Below is a small trained network, with its code and all its weights. Each question gives an input and a class and asks what happens when units are switched off, that is, made to give their printed mean instead of their output.

import numpy as np


def w(rows, s, z=0):
    codes = np.array(rows[::2]) - 128.0
    scale = np.full(codes.shape[1], s)
    scale[-1] = z or s
    return codes * scale


def norm(h):
    return h / np.sqrt((h * h).mean(-1, keepdims=True) + 1e-5)


def f(y):
    return y / 2 * (1 + np.tanh(0.7978845608 * (y + 0.044715 * y**3)))


def log_softmax(a):
    a = a - a.max(-1, keepdims=True)
    return a - np.log(np.exp(a).sum(-1, keepdims=True))


def net(x, mask):
    res = np.array(x, float).reshape(1, 4) / 4 @ E
    u = 0
    for l in range(2):
        y = f(norm(res) @ A[l][:, :-1].T + A[l][:, -1])
        res = res + np.where(mask[u : u + 15], y, B[l][:, -1]) @ B[l][:, :-1]
        u += 15
    return log_softmax(norm(res)[-1] @ U[:, :-1].T + U[:, -1])


A, B = {}, {}
E = w([
[55,11,31],'x0',
[159,107,113],'x1',
[151,27,253],'x2',
[87,156,149],'x3',
],0.0054)
A[0] = w([
[202,118,149,148],'L0N0',
[110,111,138,35],'L0N1',
[133,141,151,195],'L0N2',
[79,133,44,119],'L0N3',
[170,149,118,63],'L0N4',
[92,239,138,6],'L0N5',
[182,124,184,97],'L0N6',
[186,143,127,32],'L0N7',
[69,4,194,42],'L0N8',
[159,129,114,241],'L0N9',
[153,138,58,202],'L0N10',
[215,249,76,118],'L0N11',
[150,101,190,249],'L0N12',
[210,142,254,151],'L0N13',
[105,154,152,85],'L0N14',
],0.0088,0.002)
B[0] = w([
[123,165,152,156],'L0N0',
[145,119,123,117],'L0N1',
[120,127,135,148],'L0N2',
[62,169,82,183],'L0N3',
[142,116,137,127],'L0N4',
[187,143,135,166],'L0N5',
[92,155,140,162],'L0N6',
[143,133,112,127],'L0N7',
[226,93,157,221],'L0N8',
[123,150,139,157],'L0N9',
[96,173,135,172],'L0N10',
[247,98,142,232],'L0N11',
[78,152,186,191],'L0N12',
[16,196,114,253],'L0N13',
[132,125,124,126],'L0N14',
],0.015,0.0052)
A[1] = w([
[77,128,161,162],'L1N0',
[118,122,187,208],'L1N1',
[173,101,101,47],'L1N2',
[127,51,123,96],'L1N3',
[206,116,98,253],'L1N4',
[116,103,130,159],'L1N5',
[152,8,176,58],'L1N6',
[141,58,155,116],'L1N7',
[154,130,123,112],'L1N8',
[151,150,151,181],'L1N9',
[155,152,166,158],'L1N10',
[78,124,35,51],'L1N11',
[201,175,199,226],'L1N12',
[99,192,87,148],'L1N13',
[118,189,108,123],'L1N14',
],0.014,0.0022)
B[1] = w([
[108,153,196,165],'L1N0',
[101,76,169,173],'L1N1',
[102,141,132,145],'L1N2',
[148,162,211,147],'L1N3',
[39,162,170,208],'L1N4',
[144,151,153,131],'L1N5',
[247,53,240,191],'L1N6',
[196,79,184,155],'L1N7',
[120,153,117,136],'L1N8',
[121,131,94,162],'L1N9',
[115,113,75,171],'L1N10',
[97,15,33,183],'L1N11',
[110,201,22,254],'L1N12',
[141,33,152,194],'L1N13',
[159,85,171,174],'L1N14',
],0.015,0.0075)
U = w([
[109,254,54,220],'0',
[158,141,115,17],'1',
[100,47,35,217],'2',
[161,148,125,21],'3',
[159,143,117,3],'4',
[51,210,216,212],'5',
[165,147,116,1],'6',
[190,105,229,223],'7',
],0.013,0.0059)

Each question gives the input, the list of numbers given to net, and the class t.
The units are the neurons (one row each of A and B). Each row of codes is followed by its name. A weight is (code - 128) times the scale printed after its matrix; where a second scale follows, it is the last column's (A, B and U).
mask holds one flag per neuron, layer by layer. A switched-off neuron (its flag False) gives its mean, the last column of its row in B, instead of its output. The means were averaged over made-up inputs and are rounded, as every weight is.
A unit's drop is (log p(t) with every unit on - log p(t) with that unit switched off) / (log p(t) with every unit on - log p(t) with every unit switched off).
The circuit of an input: a set's keep is (log p(t) with only the set's units on - log p(t) with every unit switched off) / (log p(t) with every unit on - log p(t) with every unit switched off). Starting from the 12 units with the biggest drops (on a tie, the unit counted first), units are removed one at a time, each time the one whose removal leaves the highest keep (on an exact tie, the one counted first), for as long as the keep stays at least 0.8.
units of the circuit, in order: the units of the circuit, biggest drop first
k most important neurons: the k neurons with the biggest drops, biggest first
k most important neurons of layer l: the k neurons of layer l with the biggest drops, biggest first
drop of u: that unit's drop, to one decimal
input [-6,-6,0,-2], class 0: units of the circuit, in order -> L1N12
input [6,7,1,0], class 7: 2 most important neurons of layer 0 -> L0N13, L0N8
input [0,4,7,-1], class 5: 3 most important neurons -> L0N13, L0N11, L0N12
input [-7,-5,0,2], class 0: 3 most important neurons of layer 0 -> L0N11, L0N5, L0N3
input [1,-3,-6,7], class 2: 2 most important neurons -> L0N3, L0N8
input [1,-8,-1,7], class 2: 3 most important neurons -> L0N11, L0N8, L0N12
input [-3,-5,0,5], class 0: 2 most important neurons of layer 0 -> L0N5, L0N3
input [-2,-2,0,-6], class 0: 2 most important neurons of layer 1 -> L1N6, L1N12
input [8,-3,2,-2], class 7: 2 most important neurons of layer 0 -> L0N13, L0N8
input [3,6,1,-3], class 7: 2 most important neurons -> L0N13, L1N6
input [-2,-7,2,-8], class 5: drop of L1N1 -> 0.0
input [1,-4,1,7], class 7: drop of L0N13 -> 0.8
input [-8,-8,-1,1], class 0: drop of L0N11 -> 0.1
input [-8,-2,5,-1], class 5: units of the circuit, in order -> L0N13
input [-8,5,0,2], class 0: 2 most important neurons -> L0N11, L1N12
